(in the rows, 128 means zero)
Each name stands for a flat space through zero: a line, a plane or more. A row that begins with a name and a colon came from that space; any other row is followed by the name of the space it lies nearest, among the names in its block.
q613-q900: 97	105	156	126	119	124	125	154	119	134	147	127	114	119	112	127	131	133	155	122	123	124	135	124	133
q613-q900: 115	132	92	141	126	124	152	157	128	146	116	170	132	124	118	93	150	120	150	108	105	95	90	138	114
q347-q441: 178	109	150	203	140	167	124	112	124	100	167	103	92	129	73	174	112	89	101	120	138	84	133	127	98
q613-q900: 171	179	93	71	118	111	100	97	191	127	99	176	107	115	171	117	129	118	93	139	119	178	142	113	124
q347-q441: 165	112	133	158	131	136	121	121	140	87	137	134	85	116	125	141	137	101	99	144	152	114	127	110	126
q855-q553: 151	147	122	157	132	153	145	124	151	134	128	158	118	139	76	140	111	98	154	89	80	89	126	154	91
q855-q553: 159	140	139	93	145	147	128	119	160	119	106	152	137	148	153	127	124	140	130	133	131	128	131	150	160
q848-q729: 111	121	141	112	99	98	107	113	117	120	117	121	133	128	116	90	122	150	171	145	123	137	148	148	181
q848-q729: 88	149	120	102	127	127	165	148	147	137	84	159	161	148	120	119	123	137	203	79	79	108	116	169	116
q855-q553: 107	138	109	83	127	106	141	125	148	117	85	152	145	122	172	130	150	142	144	124	128	144	117	124	134
q855-q553: 102	140	118	141	115	117	129	140	108	142	129	101	141	133	114	109	111	127	138	116	117	138	132	136	110
q443-q21: 149	164	91	120	141	164	105	169	135	201	142	132	162	145	127	84	127	150	118	94	130	98	75	180	125
q443-q21: 138	157	97	57	146	139	115	119	155	179	103	158	183	133	176	129	155	177	131	113	134	126	88	157	155
q347-q441: 155	147	109	153	140	133	154	98	130	126	131	139	121	133	121	150	112	91	84	137	102	147	149	97	80
q848-q729: 100	99	148	149	125	120	154	117	103	116	129	124	135	126	98	150	132	128	164	125	110	107	137	124	129
q800-q48: 129	145	146	129	154	151	161	114	134	109	116	99	144	155	142	184	95	112	107	117	120	153	157	118	86
q347-q441: 117	152	109	116	125	108	149	109	124	117	94	122	151	143	149	114	112	125	125	138	113	162	146	124	122
q800-q48: 169	139	130	127	139	162	103	131	145	153	143	135	133	140	114	120	124	140	126	115	134	97	109	166	147
q443-q21: 120	111	137	130	128	125	149	174	144	102	124	173	86	122	138	98	143	106	137	134	124	120	122	112	129
q800-q48: 129	107	89	202	137	111	192	123	104	88	128	156	93	107	122	145	151	62	78	148	115	121	120	55	57
q443-q21: 120	149	107	68	136	135	109	159	159	149	100	138	157	130	183	115	152	167	138	104	157	126	83	160	149
q848-q729: 75	98	149	114	131	119	147	143	113	140	141	130	131	108	130	172	150	138	148	116	122	130	127	98	108
q443-q21: 106	114	137	144	118	116	124	140	81	135	133	89	154	146	118	75	114	151	145	149	139	128	131	151	171
q800-q48: 108	118	155	87	112	113	108	122	109	136	103	115	175	156	128	66	120	189	199	145	131	121	135	191	233
q443-q21: 95	107	140	113	129	124	129	155	128	113	123	116	126	116	152	148	149	142	141	117	157	124	111	121	130
q443-q21: 98	80	137	142	124	107	140	162	102	72	107	113	119	121	160	99	162	141	145	153	182	106	100	124	175
q347-q441: 150	107	136	139	110	124	82	142	147	121	166	145	63	87	115	127	151	112	107	137	153	119	121	103	130
q347-q441: 143	163	114	101	131	140	105	124	155	181	152	143	124	117	128	150	120	123	96	110	106	156	135	114	86
q613-q900: 103	113	121	121	93	83	120	88	110	137	120	150	136	106	95	110	145	144	179	141	96	124	140	127	161
q347-q441: 109	131	132	132	135	131	140	129	110	178	168	130	129	119	110	155	119	116	102	125	95	154	148	89	79
q800-q48: 81	102	153	100	105	86	111	101	117	104	127	97	119	95	146	174	142	144	137	144	148	170	158	85	133
q613-q900: 144	138	121	104	131	127	120	129	158	127	127	157	105	116	152	134	138	118	103	134	130	148	130	107	118
q848-q729: 106	130	136	68	119	102	122	124	135	146	116	155	137	123	159	107	137	154	140	151	116	169	147	115	163
q800-q48: 105	146	109	110	113	108	129	117	140	132	105	135	138	118	128	138	131	130	154	106	108	137	127	131	108
q848-q729: 84	119	158	87	129	113	132	125	114	123	116	94	155	135	161	148	121	158	142	138	140	168	154	119	148
q800-q48: 66	128	136	115	96	72	138	125	96	97	99	85	138	132	148	97	105	134	149	154	126	191	173	109	140
q855-q553: 118	133	140	129	166	153	195	141	132	86	83	122	158	171	159	155	111	118	137	114	124	123	129	139	109
q848-q729: 99	137	130	94	121	91	154	123	100	136	106	137	154	152	159	63	107	141	128	180	102	193	172	111	167
q613-q900: 111	56	203	121	143	148	127	171	103	136	176	146	107	128	115	118	150	156	155	156	146	97	130	124	198
q855-q553: 116	110	124	194	125	119	159	96	78	115	140	94	138	129	83	151	115	104	124	135	110	116	144	108	96
q855-q553: 111	176	101	66	126	124	122	138	158	174	101	148	163	136	155	115	123	151	146	97	102	154	119	151	116
q800-q48: 157	116	153	121	129	148	93	116	153	136	159	140	98	109	108	165	137	130	125	120	136	109	129	128	134
q613-q900: 170	110	147	172	103	139	76	149	138	125	177	141	59	110	68	85	124	106	133	132	134	89	127	145	151
q855-q553: 77	111	109	133	115	97	141	143	108	130	129	124	124	95	138	144	158	125	130	121	133	136	111	89	93
q855-q553: 167	113	133	161	136	160	107	132	145	162	194	164	75	94	79	171	146	97	95	112	116	92	115	100	83
q613-q900: 182	105	126	175	132	157	101	141	143	126	173	156	72	102	92	132	153	102	101	125	147	71	96	124	122
q800-q48: 178	114	109	181	125	131	94	91	105	115	156	93	114	111	113	135	138	118	73	157	172	110	115	116	136
q613-q900: 158	143	129	119	121	135	101	158	169	124	144	158	72	116	135	104	124	103	101	130	132	142	133	117	117
q613-q900: 132	107	135	180	119	136	134	196	113	123	158	150	79	132	93	49	123	97	132	138	123	97	116	135	136
q800-q48: 155	112	110	189	154	150	194	163	114	117	131	192	106	149	106	78	135	81	114	144	97	82	107	120	115
q855-q553: 140	135	134	107	134	137	127	116	141	136	118	144	142	139	128	127	125	141	145	125	117	122	131	148	149
q443-q21: 52	81	170	105	126	88	192	151	90	98	102	154	136	141	149	94	135	139	180	169	102	156	164	98	173
q347-q441: 160	149	107	137	118	132	103	125	160	112	121	133	103	119	123	124	127	111	120	112	137	116	115	142	114
q347-q441: 109	101	147	157	116	104	139	115	92	107	145	107	110	120	113	127	120	113	118	162	126	150	162	91	129
q855-q553: 139	111	157	172	105	139	94	177	125	108	158	107	78	132	83	72	107	113	150	124	144	97	129	162	152
q848-q729: 159	142	121	123	145	144	123	118	139	134	134	127	128	133	148	141	123	122	84	138	140	143	130	117	118
q848-q729: 103	127	109	141	83	95	84	165	111	162	159	127	98	98	98	57	135	129	141	129	125	131	117	129	134
q848-q729: 105	105	130	185	105	117	134	139	100	109	132	111	118	123	71	109	126	116	178	110	117	81	118	151	127
q800-q48: 116	152	118	89	150	145	130	120	130	152	104	94	191	148	167	161	125	166	127	104	146	137	109	154	125
q443-q21: 144	107	139	153	121	128	112	125	132	106	150	128	88	107	112	145	138	110	114	135	144	116	130	109	122
q613-q900: 132	130	119	146	136	123	144	117	124	105	129	114	114	121	147	157	125	101	81	141	139	155	141	86	88
q443-q21: 117	67	169	202	102	91	149	117	59	71	149	110	89	133	79	68	111	102	140	202	123	130	180	100	181
q347-q441: 139	90	145	177	127	153	119	151	117	115	147	125	114	125	78	123	146	131	170	105	145	44	89	169	153
q443-q21: 118	115	120	140	134	125	145	133	109	116	116	120	144	133	138	119	140	135	132	135	143	113	111	132	140
q848-q729: 73	142	106	121	115	96	147	199	103	130	112	111	129	139	174	45	116	123	113	144	137	180	127	112	118
q347-q441: 181	125	144	109	158	179	104	126	160	163	156	160	127	130	122	159	144	145	116	114	138	87	102	151	147
138	192	90	71	141	144	125	130	169	166	88	140	177	152	168	122	116	149	130	90	114	145	107	169	112 | q443-q21
125	116	166	105	106	117	73	115	122	143	161	98	114	115	116	127	117	153	131	147	143	155	160	127	166 | q347-q441
156	138	137	113	147	149	113	99	137	144	145	113	138	130	140	174	121	135	89	133	140	145	139	117	119 | q848-q729
103	123	112	199	141	132	204	140	77	139	134	134	145	152	81	111	107	88	133	124	71	110	134	114	74 | q848-q729
162	101	142	154	119	148	89	139	141	115	149	136	96	114	91	118	149	133	154	116	155	60	95	165	166 | q347-q441
88	171	105	94	142	142	144	165	133	158	93	93	190	157	164	129	111	154	147	77	128	138	101	169	98 | q443-q21
180	183	70	135	152	168	131	160	172	175	138	175	116	131	137	118	128	93	70	92	110	117	87	131	57 | q848-q729
90	126	138	99	142	128	150	163	149	126	133	138	105	108	170	183	141	112	102	111	132	165	133	73	65 | q613-q900
107	105	178	97	122	121	122	118	136	113	131	129	117	124	125	157	125	142	161	134	123	142	162	121	154 | q800-q48
121	99	160	143	149	133	184	113	107	90	111	137	140	154	126	142	121	120	145	151	112	120	152	119	146 | q800-q48
140	147	99	110	134	114	152	136	139	122	101	171	125	138	167	79	131	115	103	156	117	157	130	112	135 | q613-q900
95	87	143	143	115	91	185	112	107	86	96	183	121	128	101	103	146	117	196	152	82	106	147	116	163 | q800-q48
149	125	129	155	131	140	133	149	134	126	147	152	94	128	110	107	123	100	112	133	118	117	128	120	115 | q800-q48
115	102	149	102	144	141	125	124	120	175	160	148	143	112	123	169	156	156	134	125	123	115	118	113	137 | q855-q553
158	101	121	174	99	102	80	94	100	105	159	98	93	97	104	109	140	121	96	172	167	123	132	109	159 | q800-q48
171	106	128	193	131	148	128	108	129	84	133	124	103	125	84	148	135	102	133	120	142	63	109	146	127 | q848-q729
152	108	168	121	126	140	101	103	129	121	139	124	128	136	104	129	122	152	156	142	135	106	143	158	190 | q800-q48
113	109	108	171	134	106	190	137	110	56	90	134	112	131	154	120	140	88	111	152	138	130	125	90	104 | q347-q441
139	95	148	138	136	141	129	128	116	126	138	143	130	130	111	121	147	144	150	138	137	86	112	145	173 | q347-q441
121	127	146	102	141	152	124	198	150	163	157	163	100	127	142	106	133	126	119	116	126	132	117	122	119 | q800-q48
117	171	84	113	110	113	112	128	141	151	106	118	149	124	133	112	122	133	136	98	118	140	112	149	101 | q800-q48
166	108	164	110	188	183	166	105	125	121	112	136	184	177	152	165	131	162	131	140	144	89	117	163	184 | q347-q441
126	104	153	137	118	115	102	64	91	139	159	82	145	113	99	175	124	149	124	152	135	139	160	111	147 | q443-q21
65	80	186	102	119	106	139	150	91	152	159	139	124	121	115	115	134	153	168	156	106	150	164	100	168 | q443-q21
138	163	92	125	125	129	130	123	146	155	122	150	133	126	121	123	123	114	120	106	99	133	120	131	90 | q347-q441
157	113	116	168	161	161	156	146	111	124	135	133	137	144	132	122	141	119	98	134	148	85	91	134	127 | q613-q900

Each name stands for a flat space through zero: a line, a plane or more. A row that begins with a name and a colon came from that space; any other row is followed by the name of the space it lies nearest, among the names in its block.
q638_q446: 146	171	171	84	114	133	159	134	53	104	145	149	166	138	113	131	92	161	153	99	75	149	159	133	89
q403_q283: 119	90	97	188	97	173	128	143	196	192	125	134	62	117	146	127	130	97	117	153	133	129	119	136	176
q638_q446: 137	98	166	141	126	140	127	138	163	173	114	131	107	127	130	156	113	139	99	114	148	144	117	134	178
q638_q446: 108	106	147	145	127	148	162	138	124	119	126	152	149	133	114	150	117	163	113	135	134	136	109	138	139
q581_q503: 128	137	154	120	127	118	163	146	158	102	111	142	123	122	132	149	139	95	84	93	113	153	94	124	125
q155_q914: 149	119	117	162	162	106	111	103	225	164	109	104	76	119	113	148	147	81	115	122	146	137	111	85	154
q155_q914: 133	91	116	147	114	143	157	128	145	123	80	71	102	147	74	71	143	133	147	130	92	169	120	130	145
q638_q446: 107	96	146	114	142	82	115	106	72	76	112	135	218	141	125	126	109	169	117	116	155	137	138	130	117
q14_q863: 124	113	157	121	167	55	71	113	97	117	133	139	184	144	127	167	103	172	91	126	169	127	130	135	137
q638_q446: 115	115	116	143	120	156	156	91	147	148	122	91	107	105	120	88	167	113	168	152	108	112	95	114	137
q14_q863: 133	148	155	114	146	125	155	116	107	102	147	176	178	130	127	166	88	140	137	102	134	131	168	98	89
q155_q914: 138	159	113	137	157	92	108	126	163	119	145	155	120	127	136	168	123	92	105	119	138	125	136	102	105
q155_q914: 139	144	67	151	111	166	104	107	152	164	128	107	90	108	135	109	155	108	181	151	129	107	125	110	146
q403_q283: 99	88	169	135	95	172	168	132	71	144	139	147	163	131	125	119	98	194	139	148	114	130	127	164	147
q403_q283: 147	139	96	126	135	89	69	160	113	121	132	119	110	163	118	119	108	130	113	135	128	139	173	149	116
q581_q503: 115	105	114	165	70	163	140	133	131	144	110	166	141	112	157	140	110	121	120	110	111	158	115	137	165
q14_q863: 137	135	120	134	140	139	130	130	148	126	127	145	129	129	125	153	118	127	132	119	150	128	143	108	126
q581_q503: 148	173	97	95	166	86	90	127	130	89	132	108	126	135	126	124	151	101	134	122	148	108	145	107	87
q403_q283: 151	161	133	121	110	159	135	136	134	153	124	120	96	117	121	137	141	129	145	118	100	137	103	129	148
q14_q863: 136	155	101	110	100	180	151	151	142	107	95	108	105	111	131	116	179	113	141	113	125	130	78	132	147
q14_q863: 132	130	81	172	139	136	103	136	193	149	131	148	91	124	136	163	133	99	115	142	159	120	126	109	145
q403_q283: 95	47	163	154	110	116	122	105	121	166	124	132	156	122	158	114	102	142	104	137	147	129	133	148	166
q581_q503: 179	140	99	146	113	95	55	123	137	161	102	118	111	144	118	138	93	118	137	94	110	178	172	114	156
q155_q914: 185	193	88	112	116	105	90	142	117	103	110	136	125	145	112	141	103	104	148	76	91	176	178	103	103
q403_q283: 113	173	124	86	127	147	195	124	102	63	143	131	146	111	133	97	163	95	155	123	94	105	116	114	58
q155_q914: 121	155	95	148	149	134	125	139	159	127	157	152	103	126	130	156	139	112	123	156	142	101	122	119	110
q155_q914: 99	98	156	113	123	103	155	98	108	97	115	120	175	113	147	99	141	112	116	114	122	128	108	126	115
q14_q863: 111	85	160	140	168	48	81	77	95	131	147	143	199	140	131	146	82	161	112	137	161	122	165	118	120
q581_q503: 164	166	97	135	97	154	108	137	127	160	131	133	92	128	127	129	110	116	163	116	92	147	160	121	133
q155_q914: 171	116	148	128	92	155	92	147	92	189	110	113	112	154	103	124	75	189	154	112	108	171	176	153	180
q638_q446: 142	150	132	131	171	132	135	70	152	125	120	121	156	107	99	166	149	147	169	122	156	114	99	70	134
q638_q446: 168	148	136	114	168	92	72	96	179	168	127	110	105	112	144	159	134	94	129	103	172	112	140	85	145
q638_q446: 119	142	145	115	178	102	157	91	128	86	111	76	144	127	66	118	186	156	143	148	115	122	52	111	118
q14_q863: 160	147	129	129	181	68	93	60	149	125	122	120	161	124	107	156	114	115	155	100	145	136	157	58	109
q581_q503: 92	132	131	130	158	131	177	107	116	81	146	139	166	122	108	132	152	146	138	158	132	100	94	116	91
q403_q283: 114	127	146	140	109	171	176	107	161	142	115	137	125	87	144	146	162	112	130	117	120	125	58	113	159
q581_q503: 140	119	206	122	179	87	147	117	149	135	122	118	132	142	80	169	116	162	93	114	126	152	100	118	140
q403_q283: 136	142	159	104	171	107	141	113	120	94	116	115	160	135	89	151	140	163	129	117	143	131	102	110	121
q638_q446: 96	101	128	150	83	182	190	149	83	102	117	148	158	138	105	109	116	177	140	143	90	153	111	159	133
q14_q863: 129	135	86	122	101	115	112	111	132	125	106	69	95	113	137	58	181	75	149	133	86	129	100	133	127
q14_q863: 141	150	127	93	99	173	146	202	117	116	114	107	79	144	121	105	150	136	115	123	111	136	112	175	137
q155_q914: 137	166	109	100	105	171	164	114	135	94	100	123	141	92	146	120	173	94	161	91	123	126	91	98	123
q581_q503: 107	127	167	137	149	115	189	116	145	87	118	152	162	120	104	165	139	134	96	113	113	148	69	112	119
q403_q283: 93	83	147	154	95	169	170	136	125	148	127	137	127	119	135	116	129	148	117	150	116	129	95	158	158
q638_q446: 87	86	163	139	148	132	168	66	128	135	149	144	179	99	148	128	127	133	145	147	156	90	120	101	117
q581_q503: 123	119	108	125	151	99	96	101	108	111	125	104	155	135	118	109	137	144	147	145	150	112	137	120	119
q155_q914: 131	121	119	133	146	101	117	135	142	118	122	108	111	146	107	115	132	121	115	136	125	136	134	130	119
q14_q863: 152	130	194	103	180	39	95	69	88	136	138	102	173	144	91	135	93	162	137	112	109	145	157	104	109
q581_q503: 205	227	67	123	131	101	73	109	131	120	112	116	107	135	87	147	122	101	185	84	72	174	160	74	106
q403_q283: 107	154	155	109	159	139	201	96	147	62	108	137	177	94	113	164	186	127	125	107	140	118	33	89	116
q14_q863: 142	155	109	131	131	96	98	143	142	135	139	118	87	136	127	124	136	96	111	134	100	134	127	137	117
q155_q914: 102	73	192	129	170	42	110	131	113	126	150	135	155	159	126	137	89	149	55	142	145	130	147	157	116
q403_q283: 145	194	117	68	97	109	111	187	19	76	146	118	132	164	113	87	120	156	135	126	55	145	154	188	76
q581_q503: 155	159	61	103	137	82	59	132	127	97	115	92	114	140	141	89	147	77	141	116	140	122	172	116	96
q638_q446: 122	115	127	154	137	144	117	127	179	171	160	182	114	110	179	177	100	97	109	130	183	97	161	107	135
156	154	142	107	149	87	118	170	119	91	120	136	127	167	94	149	99	136	93	97	113	168	159	134	102 | q155_q914
133	131	127	133	125	162	148	138	147	134	123	135	116	125	122	141	130	133	135	125	137	128	123	121	138 | q14_q863
130	122	61	182	44	193	105	159	126	181	141	184	99	122	177	129	81	107	148	133	107	143	184	147	153 | q581_q503
134	130	106	124	130	125	96	167	138	121	118	122	107	143	132	134	136	130	102	130	156	127	126	149	143 | q14_q863
132	126	129	136	136	130	141	137	149	124	121	126	114	135	110	134	129	126	120	127	124	139	123	124	129 | q155_q914
138	143	134	141	120	208	192	136	168	144	126	153	105	113	113	159	127	132	156	119	128	130	119	101	138 | q14_q863
146	167	101	130	116	198	192	85	175	116	101	128	127	84	121	133	166	87	197	94	115	130	102	56	121 | q14_q863
163	173	98	125	162	108	65	143	133	151	169	146	100	149	126	163	96	129	141	142	154	106	196	115	103 | q581_q503
120	133	124	148	93	199	184	116	142	137	119	154	133	98	134	142	136	127	159	118	112	134	98	109	146 | q155_q914
103	120	135	111	75	204	169	127	101	137	122	130	140	89	170	104	161	135	154	130	129	102	83	149	155 | q581_q503
130	132	145	88	99	136	129	147	51	103	121	124	165	141	130	101	111	166	140	113	110	140	148	160	119 | q155_q914
97	138	102	145	98	183	198	119	178	116	128	149	107	80	167	120	179	58	133	128	112	107	71	107	118 | q403_q283
147	135	104	128	154	95	89	153	138	121	127	105	98	162	99	120	122	129	117	140	135	135	159	135	115 | q403_q283
111	145	149	104	121	165	221	118	119	91	120	92	119	114	94	79	179	120	159	136	67	126	73	126	97 | q581_q503
108	76	153	127	160	73	117	100	132	116	122	110	160	136	131	109	121	123	103	131	160	121	144	122	119 | q403_q283
139	126	156	99	108	116	112	123	73	149	141	115	137	134	140	96	101	140	145	120	99	132	169	148	119 | q403_q283
113	162	69	124	103	125	76	104	66	132	177	154	156	108	184	111	127	118	172	160	128	78	159	134	97 | q155_q914
134	124	167	126	157	140	158	73	168	144	116	125	148	95	125	159	144	125	147	107	156	117	96	76	146 | q403_q283
101	112	124	148	121	151	151	132	132	132	156	173	139	120	157	142	109	121	122	144	144	106	146	128	114 | q638_q446
114	143	96	125	142	144	131	108	98	113	154	119	141	127	117	104	144	147	177	170	133	88	139	121	95 | q581_q503
136	167	87	149	147	156	131	130	163	121	142	162	118	121	121	176	134	123	145	137	152	112	125	96	118 | q638_q446
101	86	119	162	116	134	116	141	139	159	137	131	108	131	141	121	126	136	105	165	140	117	118	159	156 | q14_q863
133	227	95	78	61	174	162	157	54	79	151	163	137	101	168	110	151	96	165	104	48	124	114	146	74 | q403_q283
116	107	129	118	112	129	131	124	93	119	119	104	143	134	125	86	133	143	141	137	116	129	131	147	127 | q155_q914
